Here is a tiny trained network, its code and every weight. The questions are about switching its units off for an input and a target symbol, where a switched-off unit gives its printed mean instead of its output.

import numpy as np


def w(rows, s, z=0):
    codes = np.array(rows[::2]) - 128.0
    scale = np.full(codes.shape[1], s)
    scale[-1] = z or s
    return codes * scale


def f(y):
    return y / 2 * (1 + np.tanh(0.7978845608 * (y + 0.044715 * y**3)))


def softmax(a):
    e = np.exp(a - a.max(-1, keepdims=True))
    return e / e.sum(-1, keepdims=True)


def log_softmax(a):
    a = a - a.max(-1, keepdims=True)
    return a - np.log(np.exp(a).sum(-1, keepdims=True))


def net(x, mask):
    ids = ['ΓΔαβεζηθλμπστφψ'.index(c) for c in x.split()]
    T = len(ids)
    res = E[ids] + P[:T]
    u = 0
    for l in range(3):
        r = res
        for j in range(2):
            rows = slice(3 * j, 3 * j + 3)
            q, k, v = (r @ M[l][rows].T for M in (Q, K, V))
            z = softmax(np.where(np.tri(T) > 0, q @ k.T / 3**0.5, -1e9)) @ v
            o = O[l][rows]
            res = res + np.where(mask[u + j], z, o[:, -1]) @ o[:, :-1]
        u += 2
        y = f(res @ A[l][:, :-1].T + A[l][:, -1])
        res = res + np.where(mask[u : u + 8], y, B[l][:, -1]) @ B[l][:, :-1]
        u += 8
    return log_softmax(res[-1] @ U[:, :-1].T + U[:, -1])


Q, K, V, O, A, B = {}, {}, {}, {}, {}, {}
E = w([
[39,112,43,71,114],'Γ',
[229,151,90,184,128],'Δ',
[206,70,122,186,152],'α',
[163,177,57,105,75],'β',
[32,120,15,93,183],'ε',
[205,143,146,154,99],'ζ',
[188,18,76,54,116],'η',
[191,253,131,145,70],'θ',
[42,197,169,194,105],'λ',
[202,191,102,26,166],'μ',
[83,57,98,203,91],'π',
[53,208,63,76,59],'σ',
[164,143,227,184,160],'τ',
[33,66,162,51,141],'φ',
[188,92,144,99,201],'ψ',
],0.0051)
P = w([
[76,122,158,113,162],'0',
[168,142,79,154,2],'1',
[158,136,88,146,25],'2',
[143,128,89,137,40],'3',
[141,125,91,142,43],'4',
[136,127,85,142,53],'5',
[130,120,79,143,53],'6',
[128,120,76,145,62],'7',
[133,118,68,143,61],'8',
[128,119,73,141,67],'9',
[122,119,64,144,71],'10',
[125,115,63,146,66],'11',
[121,118,62,144,75],'12',
],0.0045)
Q[0] = w([
[172,145,142,27,182],'0.h1',
[178,144,140,25,183],'0.h1',
[76,113,116,232,73],'0.h1',
[250,252,179,136,128],'0.h2',
[205,48,22,108,82],'0.h2',
[247,253,183,136,129],'0.h2',
],0.0066)
K[0] = w([
[218,122,132,44,164],'0.h1',
[217,121,128,46,161],'0.h1',
[38,135,129,210,96],'0.h1',
[254,225,153,169,62],'0.h2',
[153,44,14,85,73],'0.h2',
[252,225,157,170,65],'0.h2',
],0.007)
V[0] = w([
[37,142,169,174,128],'0.h1',
[150,111,200,89,247],'0.h1',
[143,111,203,91,254],'0.h1',
[130,181,207,120,196],'0.h2',
[73,37,98,122,149],'0.h2',
[178,129,46,148,9],'0.h2',
],0.0059)
O[0] = w([
[33,139,164,182,113,134],'0.h1',
[124,117,171,97,253,7],'0.h1',
[117,117,172,99,253,2],'0.h1',
[117,160,186,118,207,31],'0.h2',
[66,46,86,122,133,153],'0.h2',
[194,131,83,147,30,246],'0.h2',
],0.0063,0.003)
A[0] = w([
[171,86,96,196,75,253],'0.n1',
[103,38,93,159,110,215],'0.n2',
[92,254,147,155,103,230],'0.n3',
[33,97,96,161,113,190],'0.n4',
[137,103,74,21,123,206],'0.n5',
[90,134,194,57,211,222],'0.n6',
[31,83,141,171,132,194],'0.n7',
[131,178,52,160,58,250],'0.n8',
],0.007,0.0034)
B[0] = w([
[162,115,111,155,49,241],'0.n1',
[118,71,92,157,90,189],'0.n2',
[105,254,179,123,73,153],'0.n3',
[57,107,97,159,97,166],'0.n4',
[147,100,31,33,120,153],'0.n5',
[76,150,196,35,218,122],'0.n6',
[31,79,147,171,129,143],'0.n7',
[138,158,91,133,40,253],'0.n8',
],0.0059,0.011)
Q[1] = w([
[200,162,3,134,51],'1.h1',
[200,162,3,135,51],'1.h1',
[200,162,1,133,51],'1.h1',
[91,161,38,131,75],'1.h2',
[179,120,221,126,176],'1.h2',
[79,140,35,130,78],'1.h2',
],0.0035)
K[1] = w([
[37,131,200,93,221],'1.h1',
[39,131,199,93,220],'1.h1',
[37,130,199,93,221],'1.h1',
[10,111,176,110,160],'1.h2',
[252,175,85,150,91],'1.h2',
[5,86,172,107,163],'1.h2',
],0.0038)
V[1] = w([
[128,23,3,150,45],'1.h1',
[190,199,213,15,252],'1.h1',
[110,216,196,196,62],'1.h1',
[164,132,45,211,11],'1.h2',
[241,176,93,145,65],'1.h2',
[242,137,25,106,53],'1.h2',
],0.0041)
O[1] = w([
[100,104,123,17,34,34],'1.h1',
[196,189,107,174,234,118],'1.h1',
[87,76,253,242,51,137],'1.h1',
[154,97,183,98,36,251],'1.h2',
[232,127,223,110,90,17],'1.h2',
[206,144,205,65,81,41],'1.h2',
],0.004,0.0021)
A[1] = w([
[107,59,100,178,115,203],'1.n1',
[196,124,162,151,77,220],'1.n2',
[154,159,87,2,126,235],'1.n3',
[147,223,110,198,190,254],'1.n4',
[119,64,130,174,115,209],'1.n5',
[131,144,75,44,121,179],'1.n6',
[54,164,123,117,96,150],'1.n7',
[84,65,59,145,120,178],'1.n8',
],0.007,0.0036)
B[1] = w([
[109,93,116,174,119,246],'1.n1',
[163,119,177,124,61,254],'1.n2',
[160,151,126,3,194,164],'1.n3',
[131,162,187,200,194,193],'1.n4',
[112,81,148,181,119,211],'1.n5',
[133,138,80,20,165,168],'1.n6',
[55,158,132,96,82,187],'1.n7',
[101,98,77,152,122,252],'1.n8',
],0.0067,0.0097)
Q[2] = w([
[158,123,81,148,3],'2.h1',
[88,124,125,152,208],'2.h1',
[70,98,152,66,205],'2.h1',
[191,39,126,176,103],'2.h2',
[46,205,134,103,168],'2.h2',
[42,202,133,110,170],'2.h2',
],0.0034)
K[2] = w([
[3,106,131,106,153],'2.h1',
[200,130,51,146,93],'2.h1',
[227,146,169,192,86],'2.h1',
[93,70,166,210,209],'2.h2',
[132,185,99,100,50],'2.h2',
[129,186,105,111,48],'2.h2',
],0.0046)
V[2] = w([
[144,172,161,1,188],'2.h1',
[125,162,181,6,192],'2.h1',
[121,80,60,250,72],'2.h1',
[119,147,103,141,45],'2.h2',
[139,134,178,179,207],'2.h2',
[175,185,84,105,64],'2.h2',
],0.0051)
O[2] = w([
[151,169,83,160,35,5],'2.h1',
[144,157,78,169,15,21],'2.h1',
[107,95,164,85,230,255],'2.h1',
[56,177,164,115,150,170],'2.h2',
[199,73,131,162,167,113],'2.h2',
[98,254,142,115,137,94],'2.h2',
],0.005,0.0095)
A[2] = w([
[124,57,52,89,128,211],'2.n1',
[95,79,255,177,136,224],'2.n2',
[3,154,79,162,108,193],'2.n3',
[123,58,50,89,128,209],'2.n4',
[229,140,105,214,102,252],'2.n5',
[220,99,164,76,123,254],'2.n6',
[110,201,227,30,82,186],'2.n7',
[96,78,255,176,136,225],'2.n8',
],0.0055,0.0035)
B[2] = w([
[136,72,50,78,142,234],'2.n1',
[94,64,226,170,79,225],'2.n2',
[3,168,72,151,155,244],'2.n3',
[134,74,49,79,141,233],'2.n4',
[220,130,145,192,135,254],'2.n5',
[248,90,150,123,232,170],'2.n6',
[130,203,219,72,223,223],'2.n7',
[96,63,225,170,80,225],'2.n8',
],0.0051,0.0097)
U = w([
[88,171,65,109,150,39],'Γ',
[211,164,111,179,145,163],'Δ',
[187,103,156,141,111,98],'α',
[158,200,63,81,73,112],'β',
[80,174,57,124,202,72],'ε',
[188,125,172,128,115,122],'ζ',
[209,51,68,63,143,94],'η',
[148,237,195,135,138,163],'θ',
[54,242,198,194,106,120],'λ',
[198,200,116,99,244,253],'μ',
[84,72,114,220,68,143],'π',
[77,226,94,109,150,85],'σ',
[204,121,252,168,97,92],'τ',
[74,79,178,42,135,183],'φ',
[178,101,174,154,218,140],'ψ',
],0.0038,0.003)

Each question gives the input, a string of symbols that net reads in full, and the target symbol t.
The units are the heads (3 rows each of Q, K, V and O) and the neurons (one row each of A and B). Each row of codes is followed by its name. A weight is (code - 128) times the scale printed after its matrix; where a second scale follows, it is the last column's (O, A, B and U).
mask holds one flag per unit, layer by layer, with each layer's heads first. A switched-off unit (its flag False) gives its mean, the last column of its rows in O or B, instead of its output. The means were averaged over made-up inputs and are rounded, as every weight is.
A unit's drop is (log p(t) with every unit on - log p(t) with that unit switched off) / (log p(t) with every unit on - log p(t) with every unit switched off).
The circuit of an input: a set's keep is (log p(t) with only the set's units on - log p(t) with every unit switched off) / (log p(t) with every unit on - log p(t) with every unit switched off). Starting from the 12 units with the biggest drops (on a tie, the unit counted first), units are removed one at a time, each time the one whose removal leaves the highest keep (on an exact tie, the one counted first), for as long as the keep stays at least 0.8.
circuit, biggest first: the units of the circuit, biggest drop first
k most important neurons: the k neurons with the biggest drops, biggest first
k most important neurons of layer l: the k neurons of layer l with the biggest drops, biggest first
which heads matter: for each layer, one digit per head in row order, 1 if its drop is at least 0.15 and else 0, layers parted by /
input π β Δ π Δ π β θ θ, target φ: circuit, biggest first -> (2.h1 1.h1)
input π θ π π π η λ η τ, target φ: circuit, biggest first -> (1.h1 2.h1)
input π φ λ, target φ: circuit, biggest first -> (2.h1 1.h1)
input φ ζ η λ π ζ π π π τ π π, target ε: 2 most important neurons -> (0.n6 1.n2)
input π φ π π ζ η π ζ, target φ: circuit, biggest first -> (1.h1 2.h1 2.n5)
input τ π η φ λ σ π λ τ μ π τ, target ψ: 4 most important neurons -> (0.n6 0.n8 0.n1 1.n4)
input τ π λ λ π, target ψ: most important neuron of layer 0 -> (0.n6)
input λ ε η τ τ π π τ π η, target η: 3 most important neurons -> (1.n4 0.n8 0.n5)
input π π η μ, target φ: circuit, biggest first -> (1.h1 2.h1)
input θ θ η π, target τ: which heads matter -> 00 / 11 / 00
input η α η σ π φ λ μ ε η β μ, target β: which heads matter -> 10 / 10 / 11
input β π π τ η π η τ φ η θ, target θ: which heads matter -> 00 / 01 / 01
input λ Γ λ, target λ: which heads matter -> 00 / 00 / 00
input π λ η τ Δ η π π τ, target τ: which heads matter -> 00 / 01 / 00
input π μ μ ζ σ ε λ π ε η τ ψ σ, target φ: which heads matter -> 00 / 11 / 10
input φ φ Δ π τ η, target ε: which heads matter -> 11 / 01 / 00
input θ π μ θ τ π τ τ β, target τ: which heads matter -> 01 / 11 / 00
input τ π μ π λ ζ, target ψ: which heads matter -> 11 / 11 / 11
input Γ λ π π π π η η π μ ε η, target η: which heads matter -> 11 / 01 / 00
input φ Δ σ π π θ η π τ η ζ, target ε: 2 most important neurons -> (0.n6 0.n8)
input η π η θ π μ ψ σ, target β: which heads matter -> 10 / 10 / 10
input μ β η λ π, target Δ: most important neuron -> (2.n5)
input π π τ σ η π μ ε, target φ: which heads matter -> 00 / 11 / 10
input π θ ζ Δ, target φ: circuit, biggest first -> (1.h1 2.h1 2.n5)
input π ζ Γ, target φ: which heads matter -> 00 / 10 / 10
input η φ η, target β: which heads matter -> 00 / 10 / 11
input π φ π μ θ, target φ: 2 most important neurons -> (0.n7 2.n5)
input ζ η τ, target τ: most important neuron -> (0.n5)
input σ π ζ π Δ μ π π λ π π, target λ: most important neuron of layer 1 -> (1.n7)
input η π λ Δ π ζ μ μ, target β: 2 most important neurons of layer 0 -> (0.n5 0.n6)
